[121 201 181 117 125] -> E
[156 150 142 133 118] -> S
[117 125 121 200 181] -> H
[125  96 102 109 116] -> R
[125  96 102 132 106] -> Z
[132 106  96 125 103] -> G
[175 113 134  75  76] -> K
perm: [117 121 125 181 201]	E
perm: [125 121 201 181 117]	E
present: [118 133 142 150]	no
present: [121 201]	yes
perm: [106 132 102  96 125]	Z
present: [ 96 102 109]	yes

[165 129 117 157] : D
[ 84 114 151 125] : Q
[ 68  88 189 121] : P
[177  88 133 142] : Y
[185 132 127  95] : T
[ 68 189 121  89] : F
[186 131  98 100] : A
[178 142 133  88] : N
[ 72 143 136 143] : V
[191 164 139  75] : W
perm: [ 88 133 142 178]	N
present: [ 95 127 132 185]	no
perm: [ 68  88 121 189]	P
perm: [ 75 139 164 191]	W

[109 184  55 131 174]  J
[109 205  47 113 133]  C
[183  55 109 131 174]  L
[109 112  47 205 133]  U
perm: [131 174 109 184  55]	J
perm: [109 113 133  47 205]	C
perm: [184 109 174  55 131]	J
perm: [205 133 109 112  47]	U
present: [ 47 113]	yes
perm: [109 131 174 183  55]	L
perm: [184 109  55 174 131]	J

[152 104 127 109  86 110  80  87 133 150 161 119 108 119 119 120 127 114] -> Sula
[142 149 154  93 128 148 125 181 157 134 133 153 119 121 138 187 114 168] -> Zugi
[109  87 161 120 120 133 119 127 114  80 108 119  86 104 152 110 127 150] -> loled
[134 103 101 199 104 125 120  88 127 137 105 149 137  81 110 141 156  98] -> moma
present: [134 133 153]	yes
perm: [153 168 154 181 121 149  93 138 119 187 128 134 157 133 125 148 114 142]	Zugi
present: [ 88 120 125]	no
perm: [119  80 120 150 127 161 133 152 108 119  86 127 110 109 114 119 104  87]	Sula
perm: [ 93 128 148 125 181 157 134 133 153 119 121 138 187 114 168 142 149 154]	Zugi
present: [ 80  87 133 150]	yes
present: [133 150]	yes

[186 129 124 142 110 133]  bonib
[186 129 124 142 104 133]  bifaz
[148 119 100 139 115 130]  maz
[180 127 121 142 104 129]  rovin
[175 133 133 147 131 134]  zepu
[186 129 124 142 104 124]  Pov
[ 61 125 130 118 162 125]  Zude
[153 133 145 100  57 121]  ganeg
[148 133 145 100  57 121]  dumad
[180 147 174 129 125 128]  nal
[104 127 127 150 194 133]  Nevo
present: [ 57 121]	yes
perm: [133 110 142 124 129 186]	bonib
present: [124 104 142 124 129]	no

[113  65 104  64 135 155]  bosu
[138 144  61 123  77 118]  zezo
[104  72 107  79 141 150]  Gat
[113  65 104  64 135 128]  lin
[138 118 123  61  76 144]  kovav
present: [ 65 135 155]	no
present: [ 65 104]	yes
present: [135  64 104  65 113]	no
present: [104  64 135]	yes
perm: [ 76 144 118 138  61 123]	kovav
present: [141  79 107  72]	no
perm: [ 61  77 118 123 138 144]	zezo

[ 95  91 189 104 115 140 111 165 168 157 142  88  84 133 149 105 156  94
 176 167 114  74 114 141 160 127 165 128 170] -> Kubo
[107 115 107 127 121 167 100 148  82 189 115 159 153 107 114 167 110 131
  70  70 109  68 106  98 135 166 104 120  91] -> rupe
[107 114 167 120 107  70  68 109 115 159  82 127 148 106  99 110 104 131
 166 167 153 107 189 135 121 100  91  70 115] -> keb
[168 129 139 143 143 110 134 142 189 150 128 180  86 111  57 142 126 105
 134  85 143  81 116 113 171  77 117 173 102] -> sute
present: [111  86]	no
perm: [ 68  70  70  82  91  98 100 104 106 107 107 107 109 110 114 115 115 120
 121 127 131 135 148 153 159 166 167 167 189]	rupe
perm: [133 141 168 160 140 176 167 189  84  94 142 127 114 104 114 156  74  95
 165 128 165 170 115 105  91 149 157  88 111]	Kubo
present: [ 81 189]	no
present: [189 135 122]	no
perm: [ 70 100  82 166 106 167 114 121 127 120 131 104 135 110 167 107  70  91
 109 115 107 159 115 189 148  68 153  99 107]	keb

[135 153 143 127 102 130 112 139 132] : luf
[ 80 149 191 157 169  69 177 144 146] : Vut
[ 76 100 151 153 209  78 196 120 135] : Gepag
[100 142 166 145 150  93 155 138 139] : sor
[101 169 190 148 130  87 146 152 145] : gib
[156 127 101 112  97 159  96 124 120] : Miron
[151  66  52 108 147 169 122  94 107] : vibu
present: [159  96 124]	yes
perm: [120 124  96 159  97 112 101 127 156]	Miron

[208 160 129 163 115] = nebe
[206 159 130 162 113] = ratib
[ 49  95 128  49 111] = miru
[206 158 129 164 113] = piror
[ 49  95 127 111  49] = fizo
[172  99 204 138 138] = lup
[113 130 161 159 206] = zimab
perm: [113 206 159 130 162]	ratib
present: [206 158]	yes
present: [ 49 111]	yes
perm: [ 49  49  95 111 128]	miru
perm: [111  49 128  95  49]	miru
present: [206 158 129]	yes

[120 132 112 132 159 103 138 106] : B
[112 119 102 159 132 138 106 132] : X
[132 106 138 112 119 103 132 159] : M
perm: [106 138 103 159 132 112 132 120]	B
perm: [119 159 106 132 138 132 103 112]	M
perm: [103 138 106 120 132 112 132 159]	B
perm: [138 112 119 103 132 159 132 106]	M
perm: [132 106 138 132 159 102 119 112]	X

[141 137 114 112 148 136 168 125 111 123 104 121 116 148 125 139 131 139
 114]  lik
[123 150 130 144 117 126 121 119 132 119 124 130 120 124 130 136 138 132
 137]  tobi
[144 115 132 125 105 136  94 138 151 134 123 109 148 134 125 131 133 121
 136]  fivu
[139 148 137 168 111 123 148 136 114 104 121 131 125 141 116 113 114 139
 125]  Furi
[125 100 120 158 121 126 111 119 147 130 133 150 109 123 121 135 142 127
 131]  megik
[144  90 113 149 138 104 126 137 150 141 158 158 129 123 115 116 154 112
 133]  Suvaf
[143  94 134 146 123 125 121 110 190 144 154 126 120 102 111 164 147 124
 129]  luk
[129 105 135 135 143 108 117 136 131 112 112 138 153 132 116 116 131 133
 127]  Suru
[127 110 130 129 128 125 121 128 110 121 119 123 137 133 133 128 133 134
 122]  gef
[ 99 137 116 127 145 129 123 107 126 144 117 166 139 126 115 136 139 148
 136]  Binu
[109 141 110 149 138 138 113 128 118 122 120 134 135 114 133 128 128 148
 136]  vabo
[114 149 133 110 119 135 136 128 122 138 134 109 113 138 141 118 128 128
 148]  kudi
present: [110 121 119 123 137]	yes
present: [133 123 109]	no
present: [164 147 124 129]	yes
perm: [136 148 128 128 133 114 135 134 120 122 118 128 113 138 138 149 110 141
 109]	vabo
present: [113 128]	yes
perm: [114 139 111 112 168 104 125 137 116 121 141 139 123 148 114 136 125 131
 148]	lik

[171  70 164 177 186 169 168 139  76 178  95 139] -> viv
[166 132 183 107 179 113  83 145  72  89 117 192] -> lil
[ 76 139 177 171 164 169 186  71 178 139  95 168] -> seti
[192 107  89  72 145  83 184 113 117 132 179 166] -> Kige
perm: [ 70  76  95 139 139 164 168 169 171 177 178 186]	viv
present: [116 132 179]	no
perm: [ 83 192 166 113 184 179  72 145 132 107  89 117]	Kige
present: [177 171 164 169 186]	yes
perm: [ 72  83  89 107 113 117 132 145 166 179 183 192]	lil
perm: [139  95 178  76 139 168 169 186 177 164  70 171]	viv
present: [171  70 164 177 186]	yes

[122  94  98 136] : zigin
[132 173  99 136] : Vog
[132 173  99 150] : kaza
[136  94  98 136] : ribu
[144  94  98 136] : gori
[115 152  98 152] : zoluk
[135  94  98 136] : pomi
[149  62  98 136] : vas
[133  94  98 152] : nek
[119 154  98 152] : Diba
[130 160  98 146] : Povi
[163  54  98 127] : kab
present: [163  54  98 128]	no
present: [122  94  98 136]	yes
present: [149  62  98 136]	yes
perm: [ 94  98 136 136]	ribu
perm: [ 62  98 136 149]	vas

[179  78 146  85 148 154 178  94  68 114 144  97 129 113 123  82 179 119
  98 128  92 147] : suf
[119 144 179 146 178 148  97 123  82  94  98 147  92 179 114 113 129  85
 154 128  67  78] : febi
[179  82  98 123 146 128  78 119 114 129  85  92 148  97 178 113 148  68
 154 144  94 179] : Rupib
perm: [147  92 128  98 119 179  82 123 113 129  97 144 114  68  94 178 154 148
  85 146  78 179]	suf
perm: [128 129 179  85 179 119  82  68 148 114 144 146 123  97  94 113 148  78
 154  98  92 178]	Rupib
present: [148 113 178  97 148]	no
perm: [154 144  94 179 179  82  98 123 146 128  78 119 114 129  85  92 148  97
 178 113 148  68]	Rupib
perm: [ 68  78  82  85  92  94  97  98 113 114 119 123 128 129 144 146 148 148
 154 178 179 179]	Rupib
present: [179 114 112 129]	no
perm: [144  97 129 113 123  82 179 119  98 128  92 147 179  78 146  85 148 154
 178  94  68 114]	suf

[114 135  85 124 144  56 117] -> nadok
[119  53 125 127 105 103 158] -> muk
[119  53 125 127 105 103  67] -> tumun
[ 88 119 123 166 124  72  90] -> vuka
[125 127  53 158 104 119 103] -> Kov
[ 88 119 123 138  65 147 165] -> Dato
perm: [158 119  53 125 127 105 103]	muk
perm: [127  53 158 103 105 125 119]	muk
present: [147 165]	yes

[138 135 105 168] -> bonul
[104 116 169 107] -> votiz
[ 94 161  94 149] -> sus
[183 107 127 119] -> ves
[ 94 149 161  95] -> fufi
[ 86 129 155 137] -> zar
[117 141 120  63] -> lepi
[ 85 153 113 165] -> rasod
perm: [ 85 113 153 165]	rasod
perm: [161  94 149  94]	sus

[ 90 129 123 125 121 127 128 128 112 128] -> Budar
[163 127 118 128 126 104 143 140 131 137] -> Gulo
[104 127 126 137 131 129 143 118 163 140] -> sis
[163 127 118 128 126 104 143 116 131 137] -> Terar
[ 89 102 149 197 127  75 171 145 134 108] -> pinal
present: [118 143 129]	no
perm: [104 116 118 126 127 128 131 137 143 163]	Terar
present: [ 75 171 145 134]	yes
perm: [131 128 140 143 127 118 104 126 137 163]	Gulo
present: [143 140]	yes
perm: [104 118 126 127 129 131 137 140 143 163]	sis
present: [128  75]	no

[175  94 166 147  74] -> tudit
[174  94  74 147 166] -> baga
[157  68 129  97  77] -> desib
[107 183 161 132 146] -> zisik
[100 194 152 145 163] -> sokor
[183 145 161 107 132] -> nagad
[170  88 131 104 104] -> Zib
perm: [166 174  94  74 147]	baga
perm: [146 132 161 183 107]	zisik

[ 75  86 109  67 102] -> Zez
[166 121  52 106  78] -> fid
[ 86 109  74 102  67] -> busu
present: [ 86 109  67 102]	yes
perm: [ 67  74  86 102 109]	busu
present: [109  74]	yes
perm: [ 52  78 106 121 166]	fid
perm: [102  67 109  86  75]	Zez
perm: [ 78 166 121  52 106]	fid

[144 133 139 120  98 118  80 127 151 161 112  91 164 162 140 125 125 125
 136 143 121 117 128  74  80 175  69 144 146 148 104 126 140  98 107 114
  87 170  77 119 126 138  98 153 154 121 146 123 122 142 118 122 136 122
 143 135 127] -> Zogam
[126 136 109 139 142 131 132 134 129  91 132 121 118 118 143 122 123 123
  96 121 134 154 129 151 132 144 137 132 116 135 123 139 134 122 131 135
 137 116 132 122 137 142 100 130 126 143 128 137 116 146 136 125 127 125
 133 140 121] -> ruzoz
[114 149 124 121 109 131 129 126 120 128 123 136 124 116 137 140 144 119
 120 102 132 117 126 125 131 143 136 125 123 117 123 127 123 139 131 132
 123 123 115 132 127 143 119 147 119 122 135 135 113 129 132 136 131 125
 121 117 138] -> dasi
[129 143 109 151 135 144 123 134 132 132 126 139 140 141 129 125 128 126
 116 121 142 137 137 132 125 132 130 137 136 100 122 135 121 137 123 127
 131 118 131 139 134 136 154 134 116 122 118 132 116  96 133  91 123 143
 146 121 122] -> gif
present: [110 131 129]	no
perm: [121 140 133 125 127 125 136 146 116 137 128 143 126 130 100 142 137 122
 132 116 137 135 131 122 134 139 123 135 116 132 137 144 132 151 129 154
 134 121  96 123 123 122 143 118 118 121 132  91 129 134 132 131 142 139
 109 136 126]	ruzoz
perm: [107 120 175  80 148 135  87  91 151 162 123  98 122 140 117 114 164  74
 121 142  98 143 126  69 121 125 154 138 136 140 118 143 125 128 119 146
 139 146 136  80 104 144 126 122 170 161 122  98 127 144  77 153 112 118
 125 127 133]	Zogam
present: [123 127 123]	yes
present: [130 137 136 100]	yes
perm: [137 116 146 136 125 127 125 133 140 121 126 136 109 139 142 131 132 134
 129  91 132 121 118 118 143 122 123 123  96 121 134 154 129 151 132 144
 137 132 116 135 123 139 134 122 131 135 137 116 132 122 137 142 100 130
 126 143 128]	ruzoz
perm: [125 128 126 116 121 142 137 137 132 125 132 130 137 136 100 122 135 121
 137 123 127 131 118 131 139 134 136 154 134 116 122 118 132 116  96 133
  91 123 143 146 121 122 129 143 109 151 135 144 123 134 132 132 126 139
 140 141 129]	gif

[192 174 179 175 125]  vobik
[107 107 127 145  95]  kelo
[163 152 140 177 116]  ver
[134 127 129 164 111]  Bavut
[134 164 129 126 111]  Nokit
perm: [116 140 152 163 177]	ver
perm: [111 127 129 134 164]	Bavut

[114 134  98 188]  Lel
[187 172  66 129]  zup
[179 111 114  97]  bogod
[168 131  93 191]  lovos
[114 134  86 122]  fom
[114 179  96 111]  fudum
perm: [111  96 179 114]	fudum
present: [134 114]	no
present: [ 66 172 187]	no

[147 107 129 135 142 109  81  81  85  98  80] : riva
[100  48  74  75  83 105 127 124  57 134 136] : gik
[ 85 130  61  68  49  83 116 142 141  91 101] : dag
[137  83  99 149 118 125  81  70  85 117  57] : vora
[ 80  64  53  77  72  84 142 148 119 115 121] : bov
[126 140 149 147 121  99  84  84 103  96  94] : zafo
[ 76 153 123  56  51  88  78 116 130  74  78] : bogap
[128  66  87  97  70 130 136  65  47 118 113] : sose
[155  84  84 124  86 115 105  55  70 134  60] : duti
present: [53 77]	yes
present: [142 148 119 115]	yes

[109 117 102 117 139  87 103 126 105 104]  fer
[ 80 138 145  80 167 104  72 129 115  61]  Tef
[123 134 122 156 124  74 105 132 106 104]  siliv
[ 74 143 103 181 136 111  93 166 138 162]  pagok
[143 115 118 147 113 111 135 124 120 144]  lirip
[149 104 111 148 124 117 161  89 130 172]  zozud
[114 113 135 144 120 118 143 124 111 147]  kot
[129 122 125 102 141 128 156 105 122 152]  givum
[162  93 139 181 111 103 143  74 136 166]  Fisib
[ 87 139 109 117 117 125 104 105 102 103]  fel
[172  99 137 150  71 159 127 169 137 161]  pefo
perm: [ 74  93 103 111 136 139 143 162 166 181]	Fisib
perm: [111 113 115 118 120 124 135 143 144 147]	lirip
present: [ 89 130]	yes
perm: [ 71  99 127 137 137 150 159 161 169 172]	pefo
perm: [117 139 117  87 126 104 109 102 103 105]	fer

[140  75 156 140 137 101 151 127 159 114 129 121 131 113 154 133 153 160] = Vaded
[146 137 114 117 149 159 129  86 125 186 118  77 133 162 124 141 130 133] = Kuge
[140  75 137 131 113 101 127 156 115 151 154 129 121 133 160 159 140 153] = gaku
[141 144 139 126 131 116 138 109 145 123 108 145 200 141  87 144  64 129] = Neze
[172 123 149 117  99 142 173 103 116 124 120  99 124 174  81 140 105 171] = rufa
[149 182 162 148 109 155  89  93 139 118 137 173  91 140 165 111 127 146] = niv
[146 137 114 117 149 173 129  86 125 186 118  77 133 162 124 141 130 133] = zegim
perm: [133 114 151 140 131 159 137  75 101 121 127 129 153 154 160 113 140 156]	Vaded
present: [137 114]	yes
perm: [ 81  99  99 103 105 116 117 120 123 124 124 140 142 149 171 172 173 174]	rufa

[156  74 207  94] : petok
[122 175 111 136] : vumig
[125 162 127 130] : Godoz
[112 192 122 143] : vaba
[153 131 100 118] : kadeb
[127 157 130 128] : bor
[110 196 122 144] : tafib
present: [130 128]	yes
present: [122 175 111]	yes
present: [196 122]	yes
present: [130 127]	no

[157 106  79 106] -> fil
[134  94  84 112] -> guf
[ 59  76 181 114] -> vovu
[ 96 159 147 171] -> movi
[148 141 107 152] -> teke
[131 111 122 100] -> miba
[128 115 117 128] -> ris
present: [ 96 159 147 171]	yes
perm: [141 107 152 148]	teke
perm: [128 117 115 128]	ris

[124 130 131 125 121 134 130 138 133 124 140 130 131 133 148 123 133 127
 136 124 132 128 110 110 130 147  92 126 110 118 132 135 139 126 133 124
 124 124 150 143 137 147 138 138] -> satus
[133 126 130 134 130 140 126 128  92 139 135 148 123 128 114 127 139 120
 138 131 121 133 130 126 133 133 123 118 120 129 127 138 157 126 147 132
 110 124 132 117 121 124 135 110] -> ganar
[130 112 141 110 133 135 118 130 130 125 133 135 135 124 124 138 124 135
 124 136 131 127 134 133 124 160 133 132 123 139 121 132 130 140 121 133
 144 129 128 126 131 126 126  92] -> gibat
[150 126 138 146 130 137 117 128  92 132 135 148 130 124 124 127 139 133
 131 131 134 133 130 126 125 131 123 113  93 116 133 137 159 131 155 132
 125 110 137 130 134 124 106 110] -> Nit
[133 126 126 128 130 173 134 107  92 143 154 141 132 180 124 127 206 130
 138 141 121 135 130 126 133 126 123  93  81 111 110 141 144 133 157 116
 152 122 128 130 121 145 138 110] -> muzot
[110 116 130 134 130 140 135 128  92 143 152 148 130 159 124 127 133 119
 138 138 121 133 130 121 149 133 123 118 124 129 133 138 136 126 147 144
 125 124 119 116 121 123 135 110] -> zova
[133 126 130 134 130 140 126 128  92 141 135 144 130 124 124 127 139 133
 135 131 121 133 130 126 133 112 123 118 124 129 133 138 136 135 160 132
 125 124 132 130 121 124 135 110] -> Madom
[133 129 124 126 110 138 117 135  92 118 135 126 121 134 127 157 114 133
 131 110 130 148 130 132 120 124 127 133 126 130 120 138 140 139 133 123
 127 128 147 128 123 132 139 121] -> vebiv
[127 139 120 130 133 121 126 110 133 110 126 128 124 138 131 132 121 123
 133 117 126 126 114 130 129 132 140 121 157  92 128 124 134 147 139 148
 127 135 123 130 135 118 138 133] -> kig
[110 126 130 134 130 140 135 128  92 143 152 148 130 159 124 127 133 119
 138 138 121 133 130 121 149 133 123 118 124 129 133 138 136 126 147 144
 125 124 119 116 121 123 135 110] -> kono
[150 126 138 146 130 137 117 128  92 132 135 148 130 124 124 127 139 133
 131 131 134 133 130 126 125 131 123 113  93 116 133 137 159 131 155 132
 125 124 135 130 121 125 135 110] -> Luru
perm: [120 138 140 139 133 123 127 128 147 128 123 132 139 121 133 129 124 126
 110 138 117 135  92 118 135 126 121 134 127 157 114 133 131 110 130 148
 130 132 120 124 127 133 126 130]	vebiv
perm: [ 92 110 110 114 117 118 120 120 121 121 123 123 124 124 126 126 126 127
 127 127 128 128 129 130 130 130 131 132 132 133 133 133 133 134 135 135
 138 138 139 139 140 147 148 157]	vebiv
perm: [110 135 124 121 117 132 124 110 132 147 126 157 138 127 129 120 118 123
 133 133 126 130 133 121 131 138 120 139 127 114 128 123 148 135 139  92
 128 126 140 130 134 130 126 133]	ganar
present: [145 138 110]	yes
perm: [130 147 118 138 120 127 124 138 133 148 132 139 130 117 126 126 123 135
 121 120 126 140 134 157 126 133 110 124 114 123 139 127 128 110 131 128
 132  92 135 121 129 133 133 130]	ganar
perm: [ 92 110 112 118 121 121 123 124 124 124 124 124 125 126 126 126 127 128
 129 130 130 130 130 130 131 132 132 133 133 133 133 133 134 135 135 135
 135 136 138 139 140 141 144 160]	Madom
present: [132 123 138 121]	no

[ 59  61 197 193  65  70  58 184 191 187 174  61] : fige
[187  61  65  58 193 197  59 190 174 184  70  61] : luzi
[ 58  64 197 195  58  66  60 194 199 194 182  62] : mupe
[190 193  62  69 197 187 198  60  63  77  72 187] : rado
[ 59 174  66 197  58  61  61 191 187 193  70 184] : nonu
[190 193  62  69 197 187 198  60  63  80  72 187] : muf
[193  70 187  61 191 184 197  58 174  59  62  65] : sukoz
[ 57  70 197 193  61  58  57 195 200 195 186  62] : dur
perm: [ 58  59  61  61  65  70 174 184 187 191 193 197]	fige
perm: [182  62  58  64 197 195  58  66  60 194 199 194]	mupe
perm: [ 61 174 187 191 184  58  70  65 193 197  61  59]	fige
perm: [ 58  70 174 197  61  65 184 187  59  61 193 191]	fige

